Here is a tiny trained network, its code and every weight. The questions are about switching its units off for an input and a class, where a switched-off unit gives its printed mean instead of its output.

import numpy as np


def w(rows, s, z=0):
    codes = np.array(rows[::2]) - 128.0
    scale = np.full(codes.shape[1], s)
    scale[-1] = z or s
    return codes * scale


def f(y):
    return y / 2 * (1 + np.tanh(0.7978845608 * (y + 0.044715 * y**3)))


def log_softmax(a):
    a = a - a.max(-1, keepdims=True)
    return a - np.log(np.exp(a).sum(-1, keepdims=True))


def net(x, mask):
    res = np.array(x, float).reshape(1, 4) / 4 @ E
    y = f(res @ A[0][:, :-1].T + A[0][:, -1])
    res = res + np.where(mask, y, B[0][:, -1]) @ B[0][:, :-1]
    return log_softmax(res[-1] @ U[:, :-1].T + U[:, -1])


A, B = {}, {}
E = w([
[105,171,248,39,41,206,69,31],'x0',
[243,214,189,107,57,65,56,230],'x1',
[128,225,155,212,255,236,71,170],'x2',
[67,130,38,21,201,128,16,139],'x3',
],0.0057)
A[0] = w([
[183,231,195,106,114,181,35,171,177],'n0',
[64,112,72,197,246,187,153,124,184],'n1',
[203,117,116,135,88,37,151,202,208],'n2',
[96,63,132,20,44,98,129,49,223],'n3',
[105,165,160,210,204,219,124,98,237],'n4',
[162,105,35,195,208,58,166,192,253],'n5',
[234,148,149,161,72,39,158,217,194],'n6',
[180,127,142,238,146,100,206,158,222],'n7',
[123,208,221,64,73,175,63,80,219],'n8',
[124,195,112,40,135,149,17,172,200],'n9',
[184,70,64,157,108,24,197,204,167],'n10',
[207,175,241,164,12,142,188,85,173],'n11',
[167,212,131,34,132,128,2,195,195],'n12',
[33,14,88,31,82,121,166,31,190],'n13',
[81,156,78,204,238,184,122,157,194],'n14',
],0.0064,0.0043)
B[0] = w([
[195,224,203,117,163,147,47,144,220],'n0',
[29,84,27,169,223,202,207,164,223],'n1',
[134,58,64,173,52,42,95,217,208],'n2',
[56,74,134,25,55,44,163,35,226],'n3',
[91,141,141,191,205,239,171,108,227],'n4',
[131,47,2,207,157,99,176,202,255],'n5',
[153,155,148,180,40,85,63,232,216],'n6',
[123,94,127,234,86,165,131,202,209],'n7',
[114,184,225,80,100,153,110,65,233],'n8',
[126,188,101,23,198,102,45,135,211],'n9',
[68,16,40,195,34,70,148,207,222],'n10',
[198,141,228,198,11,169,228,62,223],'n11',
[166,199,111,37,202,66,25,180,225],'n12',
[10,39,54,25,120,46,179,37,240],'n13',
[94,128,37,176,236,206,186,162,222],'n14',
],0.0067,0.0082)
U = w([
[127,40,66,205,34,35,130,229,100],'0',
[174,137,215,210,67,224,219,19,156],'1',
[28,43,97,12,79,50,201,1,176],'2',
[192,173,181,73,60,56,84,122,63],'3',
[218,163,47,98,234,94,67,181,49],'4',
[202,175,184,240,94,192,148,170,4],'5',
[46,86,47,200,249,223,221,148,193],'6',
[107,198,167,34,214,148,25,110,181],'7',
],0.0065,0.0031)

Each question gives the input, the list of numbers given to net, and the class t.
The units are the neurons (one row each of A and B). Each row of codes is followed by its name. A weight is (code - 128) times the scale printed after its matrix; where a second scale follows, it is the last column's (A, B and U).
mask holds one flag per neuron, in row order. A switched-off neuron (its flag False) gives its mean, the last column of its row in B, instead of its output. The means were averaged over made-up inputs and are rounded, as every weight is.
A unit's drop is (log p(t) with every unit on - log p(t) with that unit switched off) / (log p(t) with every unit on - log p(t) with every unit switched off).
The circuit of an input: a set's keep is (log p(t) with only the set's units on - log p(t) with every unit switched off) / (log p(t) with every unit on - log p(t) with every unit switched off). Starting from the 12 units with the biggest drops (on a tie, the unit counted first), units are removed one at a time, each time the one whose removal leaves the highest keep (on an exact tie, the one counted first), for as long as the keep stays at least 0.8.
circuit, biggest first: the units of the circuit, biggest drop first
top k neurons: the k neurons with the biggest drops, biggest first
drop when u is switched off: that unit's drop, to one decimal
input [8,7,5,-4], class 3: top 4 neurons => n11; n12; n14; n1
input [-3,8,6,-6], class 5: top 3 neurons => n0; n11; n13
input [0,5,-4,5], class 7: circuit, biggest first => n12; n5
input [-4,-1,-4,6], class 2: top 3 neurons => n13; n6; n7
input [2,7,0,-7], class 5: top 2 neurons => n11; n6
input [6,2,5,-3], class 1: top neuron => n11
input [6,5,3,-6], class 1: top 3 neurons => n11; n8; n5
input [8,5,-1,2], class 7: top 2 neurons => n9; n12
input [2,-6,1,-8], class 1: top 2 neurons => n11; n5
input [6,5,-4,4], class 7: drop when n12 is switched off => 0.3
input [4,7,0,-5], class 3: drop when n1 is switched off => 0.2
input [-5,-4,-5,6], class 2: drop when n13 is switched off => 0.6
